Each row is followed by its class.
-0.13  2.44  3.42 -2.13 -1.13  0.50 -0.15  6.23  1.86 -2.02  1.08 -4.23  1.44  2.89 -2.63 -1.13  3.10  1.78 -2.42 -1.80 -1.89 -0.15 -0.29  2.78 -4.06 -> z974
-0.80  0.74  2.17 -0.67 -1.40  0.32 -0.36  3.68  0.84 -0.93  1.51 -1.20  0.68 -0.04 -1.66 -0.79  0.60  1.65 -1.51 -1.15 -0.75  0.81 -0.31  1.29 -1.84 -> z74
-1.96  0.94  3.19 -2.06 -0.74  0.52 -0.43  4.46  1.22 -2.45  2.06 -4.52  1.40  0.90 -1.68 -0.84  2.70  2.54 -2.12 -1.77 -2.56  0.32 -0.38  1.64 -3.50 -> z974
-1.81  1.81  1.56 -2.28 -1.83 -0.91  0.16  3.49  0.65 -2.30  1.03 -3.73  1.78 -1.22 -2.03 -0.68  1.77  2.17 -1.86 -0.95 -0.89  0.78 -1.72  0.76 -2.35 -> z974
-1.83  1.18  1.99 -1.73 -1.88  0.67 -1.56  3.48  1.01 -1.23  2.04 -3.76  1.23 -0.17 -1.90 -0.96  2.27  1.81 -1.18 -1.21 -1.36 -0.28 -1.05  1.28 -2.87 -> z974
-1.79  0.93  2.64 -2.40 -1.50  0.28  0.36  4.37  1.02 -2.50  1.97 -4.41  1.24  1.03 -1.81 -0.70  2.04  2.58 -0.71 -1.62 -1.96 -0.49 -1.26  2.11 -4.09 -> z974
-2.04  2.21  1.70 -1.60 -1.62 -0.67  0.19  3.65  0.24 -2.50  1.71 -5.34  1.38 -1.30 -1.34 -0.88  1.67  2.53 -1.74 -0.68 -0.79  0.72  1.04  0.71 -1.54 -> z974
-2.04  1.03  3.97 -1.31 -1.76  1.08 -0.77  7.26  3.69 -2.01  1.26 -3.60  1.01  0.89 -3.21 -0.31  2.93  2.45 -2.50 -1.94 -1.66 -0.26  0.20  1.86 -3.97 -> z44
-0.03  0.85  1.41  0.26 -1.12 -0.13 -0.76  3.44  0.52 -0.50 -0.67  0.74 -0.18 -1.39 -2.15  0.32  1.00  0.32  0.41  0.35  0.48  0.65  1.30 -0.01 -0.47 -> z44
-1.08  0.97  0.96 -1.38 -0.82  0.45 -0.48  4.73  1.06 -1.91  1.18 -2.32  0.56  0.04 -2.45 -1.08  2.21  1.48 -1.46 -1.35 -0.81  0.79  0.87  2.24 -2.84 -> z974
-2.46  2.68  3.62 -3.76 -1.72  1.73 -0.32  5.59  2.88 -2.93  4.05 -8.52  2.47  3.50 -2.57 -1.47  3.72  3.26 -2.18 -3.14 -3.14 -1.68 -1.50  3.79 -5.85 -> Z850
-2.40  2.10  2.77 -4.14 -1.45 -0.43  0.57  4.73  1.73 -3.05  2.92 -6.76  3.26  0.37 -1.54 -1.26  2.94  3.31 -2.15 -1.92 -1.49 -0.43 -3.87  2.20 -4.09 -> Z850
-1.44  1.91  0.13 -0.64 -0.88 -1.83 -0.03  1.49 -0.36 -1.49  0.61 -2.01  0.98 -2.47 -0.85 -0.40  0.80  1.15 -1.31  0.66  0.08  0.70 -1.00 -0.58 -0.14 -> z974
-2.25 -0.18  5.15 -1.96 -1.56  2.49 -1.13  7.69  3.62 -2.19  2.50 -4.28  1.77  2.82 -3.24 -0.58  3.77  2.33 -2.23 -2.13 -2.62 -0.85  0.60  3.94 -5.19 -> z44
-2.29  1.29  3.71 -2.30 -2.69  0.92 -0.10  6.55  2.20 -2.53  1.49 -5.17  1.92  1.57 -2.50 -1.64  3.14  2.51 -2.52 -1.77 -2.38  0.04 -0.65  2.91 -4.21 -> z974
-2.33  1.16  4.92 -1.97 -2.54  1.45 -1.02  8.43  2.87 -2.16  1.50 -3.72  0.94  0.89 -4.03 -1.10  3.58  2.37 -2.58 -1.70 -2.19  0.30  0.36  2.74 -4.49 -> z44
-1.94  1.87  2.90 -2.03 -1.47  0.34 -0.64  6.70  1.39 -2.21  1.54 -4.36  1.29 -0.19 -3.34 -1.05  2.96  2.90 -0.62 -1.11 -0.99  0.20 -2.30  1.48 -3.77 -> z74
-1.28  0.69  2.12 -1.08 -1.63  0.43 -0.34  3.82  1.33 -1.15  1.32 -1.79  0.74  0.27 -1.86 -0.67  2.06  1.02 -1.00 -0.77 -1.80 -0.79  0.31  1.45 -2.19 -> z74
-2.70  0.90  3.34 -3.10 -2.32  1.30 -0.70  5.59  1.86 -2.74  2.49 -5.55  2.31  1.25 -2.57 -1.37  2.87  3.02 -0.98 -1.70 -2.07 -0.33 -1.28  2.38 -4.61 -> z974
-1.34  0.85  3.17 -3.32 -1.70  1.18 -0.48  5.94  2.31 -2.71  3.08 -6.26  2.25  1.97 -2.28 -1.08  3.14  3.61 -2.30 -2.27 -2.60 -0.73 -1.27  3.89 -5.11 -> z974
-2.19  1.23  3.41 -2.89 -2.11  0.73 -0.30  7.73  1.80 -3.29  2.14 -6.40  2.17  0.71 -3.33 -1.49  3.36  3.09 -2.59 -1.66 -2.50 -0.16 -0.91  3.10 -4.94 -> z74
-1.54  0.77  2.62 -1.81 -1.53  0.94 -0.30  5.04  1.33 -1.88  2.00 -4.53  1.67  1.61 -3.91 -0.56  2.32  2.13 -1.48 -1.53 -2.06 -0.11 -0.54  2.60 -3.61 -> z974
-2.62  1.16  4.64 -3.24 -1.87  1.00  0.69  8.94  2.85 -3.79  3.24 -7.73  2.78  1.48 -3.35 -1.80  3.68  3.09 -2.55 -1.83 -2.81  0.51 -0.93  3.80 -5.82 -> z974
-0.83  1.62  1.22 -0.80 -0.77 -0.73 -0.44  3.38 -0.02 -1.30  0.74 -0.95  0.79 -1.49 -2.02 -0.55  0.95  1.12 -0.20 -0.44 -0.27  0.63 -0.79  0.38 -1.38 -> z974
